Each row has a name. Each question is about the rows just above it.

k89: [118 169 183 178  90  96 147 127  79  87 160 120 163 177 104  73 176 106
 183 101  95 114  71  86 126 117 168  74 100 174 151  70 169 131  94 112
  81 128  85 162 134 127 144 123 122 138 132 113 151 169 101  92  83 143
 104]
k722: [115 142 150 142 103  95 137 109  93 107 137 131 131 136 117 107 148  98
 153 110 108 106 105  88 131 122 146 103 114 139 139 104 126 103 106 105
 103 119 113 137 137 132 140 124 119 127 131 116 142 149 109 117 109 140
 118]
k752: [ 98 152 127 174  46 101  69  83  69  42 118  91  97 166  34  42 156 124
 154  46  41  48  45  99  53  44 126  43  36 139 129  42 172 139  45 118
  42  27  44 118  68  57 103  42  98 105  60  92 120 139  34  42  48  70
  64]
k29: [142 100 109 113 132 122  97  89 158 129 138 144 109 127 113 139 130 122
 115 140 127 111 138 138 102 104 100 147 113 107 141 145 134 149 139 153
 139 139 130  95 120 108 133 106 141  98  95 145 137 132 146 120 129 130
 149]
k301: [110 138 134 141 130 146 126 162 109 125 113  99 143 142 125 111 120 138
 126 125 130 150 114 129 122 130 126 111 128 141 107 108 140 127 125 113
 121 112 118 139 107 115 104 129 106 129 127 103 104 111 116 118 122 104
  97]
k385: [110 131 110 131 142 189 103 183 126 138  79  85 126 129 125 128  93 192
  99 121 137 158 135 178 109 124 113 122 133 127  86 124 135 134 128 123
 132  79 127 129  93 110  86 117  97 148 115  98  85  83 106 125 136  64
  82]
k474: [131 140 139 139 128 120 138 137 139 123 131 128 149 142 127 123 132 119
 133 132 126 136 123 127 127 130 131 130 125 146 127 127 138 140 130 138
 127 139 122 143 121 122 123 134 132 124 132 133 125 127 134 120 122 127
 133]
k907: [ 99  77  70  98 162 155  59 107 173 149  70  86  75 111 106 144  75 114
  59 155 144 127 151 146  73  96  36 168 115  79  77 151 123 155 162 148
 164  84 145  65  26  33  46  89 103  33  64 111  58  60 141 116 155  48
 115]
k600: [129 143 139 141 107 109 121 126 118 108 130 128 130 135 113 112 137 121
 138 108 108 113 112 118 115 116 137 112 113 139 133 113 132 127 108 129
 108 108 110 138 120 116 128 116 130 131 120 108 131 134 107 110 111 122
 124]
k21: [119 150 153 150 114 103 141 137 104 112 139 121 153 149 124 107 143 106
 148 120 118 131 106 101 129 131 143 107 122 154 129 105 138 118 116 113
 109 129 113 151 126 125 127 134 121 128 134 118 128 136 118 114 113 133
 117]
k503: [130 145 137 141 104 119 121 131 124 104 123 128 127 133 109 108 133 127
 135 101 103 110 108 125 112 112 136 110 108 138 131 111 134 135 102 136
 105 100 105 140 114 111 124 112 132 131 120 131 128 130 100 105 106 116
 123]
k31: [ 62 130 142 156 146 130 122 143  99 128  89  55 149 170 115  90 116  81
 124 152 138 157  96  84 112 125  92 113 118 148  79  87 158 131 149  97
 130 115 118 126  44  61  53 127  68  56 109  67  66  91 135 104 125  64
  69]
Which entry of k752 is missing from [118 166 154 156 139 101  34  83  41 172  69  97  44  34  53  36  45  99
 124  68  48  48  42  60  42  27 139  64 118  44 127  92  45 139  98  43
 120  69  57 174  42  46  98  46 118 105  42 103  91  42 152 129  70  42]? : [126]
Shuffled k385 with one entry gone: [ 86 127 131 132 106 128 129  97 158 131 115 126 178 142 110 110 117 148
 124 128 136 125  93  79 124 192 189 103  93 122 109 137  79 121  82 125
 134 127 110 183 133 135 123 126 129  99  64 138 135  85  98  86  85  83], missing : [113]
k600 without one entry, shuffled: [120 131 108 113 118 108 128 139 108 120 116 122 116 129 108 115 124 110
 130 108 138 111 137 113 129 113 139 107 134 112 128 121 130 138 116 113
 110 130 118 107 137 127 135 112 132 141 121 108 131 112 126 143 108 133]. Gone: : [109]

k662: [ 88  48  54 145 209  68  73 169 140 202 113 208 155]
k446: [118 178 155 105 107 128 174 175 208 166 187 101 137]
k406: [207 162 172  90  51  81 122 136 147 175  94 161 137]
k407: [112 201 115 154 145 152  92 126 111  72 108  73 114]
Which entry of k662 is missing from [113 145  68  88 209 169 155  73 140  54  48 202]? : [208]
Shuffled k407 with one entry gone: [145 152 115 201 114 154 108 112 126 111  92  72], missing : [73]
k662 without one entry, shuffled: [ 88 169 155  68 209 140  54 113  48 145 202  73]. Gone: : [208]
Shuffled k406 with one entry gone: [122 162 161  90 136  94 175  51 147 172 207  81], missing : [137]
k406 without one entry, shuffled: [175  94 172 136 137  90 207 147 122 162  81  51]. Gone: : [161]
k407 without one entry, shuffled: [111 112 115 145 152 108  73 126 154  72  92 201]. Gone: : [114]
k446 without one entry, shuffled: [187 105 155 178 118 101 175 208 107 137 128 166]. Gone: : [174]

k876: [105 159 178 192 108 115 114  95 107 118 175 111 112 106 105 179  92 105
 105 110 110  89 163 106  94 187 115 137 114 108 155 113 160 105  96 169
 122  99 148 165 162 167 151 193]
k768: [105 159 178 192 108 115 114  95 107 118 175 111 112 106 105 179  92 105
 105 110 110  89 163 106  94 187 115 137 114 108 155 118 160 105  96 169
 122  99 148 165  90 109 120 110]
k639: [123  83 103  67 124 185 146 120 198 116  91 184 113 135 190  79 117 125
 187 194 156 115 111 195 137  75 140 163 164 185  75 127 116 189 125  87
 138 130  72  68 123 154 130 184]
Which entry of k639 is missing from [ 79 146 125 138 195 125  87 198 111  91 135 130 156  75 190 163 184 116
  72 117 130  68 113 185 116 103 123 115 154 187 120 184 124  83  67 194
 123 164 185 127 189  75 140]? : [137]
Which entry of k639 is missing from [125 163  75 156 187 116 140  67 123  72 138 123  68 116 117 185 185 137
 111 190 127 115  79 130 124  75 154  87 184 120 198 146 164 189 195 184
 125 194 135  83 103 113 130]? : [91]
k639 without one entry, shuffled: [195 135  67 156 116 120 185 130 184 117 184 146 124 189 123 190  75 116
 130  72 127 138 111 163 123  83 140  68  75 187 137 113 185  87 154 115
 125  91 198 164 125 103  79]. Gone: : [194]
Which entry of k768 is missing from [115 108 120 107  92 110 169  96 137 179 114 105 115 118 105 122 155  90
 114 108 192 118 163 106  94  99  95 105 110 105 165 175 105 159  89 111
 110 187 106 148 178 109 112]? : [160]
k876 without one entry, shuffled: [169 165 178 108 105 122  96 110 105 163 137 110 113 115 187 175 159 108
 162  95 105 105  89  99 115  92 148 107 114 192 111 193 106 160 106 155
 118 105 114  94 179 151 167]. Gone: : [112]
k876 without one entry, shuffled: [163 165 106 114 192 187  96 111 118 175 137 159 105 179 110 155 122 106
 169  89 167 108 162 115 108 193 178 105  99 148  94 105 114 110 151 105
 105 113 115  95 160 112  92]. Gone: : [107]
k639 without one entry, shuffled: [198 195 130 116 154  79 156 103 123 137 113 164 116 120 187 123 125 125
  83 190  68 184  67 185  91 127  87 135  75 115 111 189 184  72 146 194
 163 140 124 138  75 185 130]. Gone: : [117]

k75: [108 131 162 140 142 158 117]
k436: [146 125 146  55 129 155 123]
k741: [135 103 104 113  74  83 143]
Shuffled k741 with one entry gone: [113  74  83 135 103 143], missing : [104]
k741 without one entry, shuffled: [ 83 135 143 104 113  74]. Gone: : [103]

k358: [118 146 215 105 125 160 100  71 123 137 117 111  93 192]
k160: [120 102 136 130 128 151 150  93 146 128 154  82 167 118]
k319: [100 123  31 103 173 194 140 165 153 131 151 190 128 139]
k444: [118 146 215 105 125 160 100  71 132 104 129  97  98 114]
k512: [111 102 154 142 170 118 129  67 117 125 127 198 121 145]
k264: [118 138 120  89 129  96  91 111 195 105 184 151  95  79]
k517: [132 103 140 111 104 111 165 111 109 138 130 118 161 110]
k138: [156 132 130  78 202 123 124 135 126 165 136 118 124 163]
k377: [ 91 118  78 140 156 117 124  60  96 138  99 165 133 147]
k947: [120 140 141 153 126 107 154 153  95 149  96 115  73 127]
k264 without one entry, shuffled: [ 95 138  79 105 195 184  89  91 120 129  96 111 151]. Gone: : [118]
Which entry of k138 is missing from [132  78 124 156 118 130 202 123 126 135 165 136 124]? : [163]
k517 without one entry, shuffled: [140 138 132 130 111 161 111 111 165 104 109 118 110]. Gone: : [103]
Which entry of k138 is missing from [124 135 165 118 123 163 126 156 132  78 124 202 130]? : [136]
Which entry of k358 is missing from [100 160 146 137 125 111 192 117 105 118  71 215  93]? : [123]
Shuffled k264 with one entry gone: [105 151 129 184 118 120 195 111  89  79  95  91 138], missing : [96]
k512 without one entry, shuffled: [142 145 111 129 125 154 127 198 121 170 102  67 118]. Gone: : [117]

k52: [104 200 145 103 140]
k457: [ 96 147 133 199 116]
k954: [138 121 110 141 117]
k878: [110 168 170 101 204]
k870: [104 173 105 169 141]
k405: [135  75  76 141  76]
k398: [ 93 100 191 173 215]
k345: [100  94 114 135 172]
k940: [170 107 160 157 136]
k853: [104 113 124 144 130]
k609: [169  84 170 126  56]
k857: [118 177 162 139  51]
Which entry of k878 is missing from [168 101 110 204]? : [170]
k405 without one entry, shuffled: [ 75 135  76  76]. Gone: : [141]
Which entry of k853 is missing from [124 113 104 144]? : [130]
k870 without one entry, shuffled: [173 141 169 105]. Gone: : [104]
Which entry of k405 is missing from [135  76  76 141]? : [75]

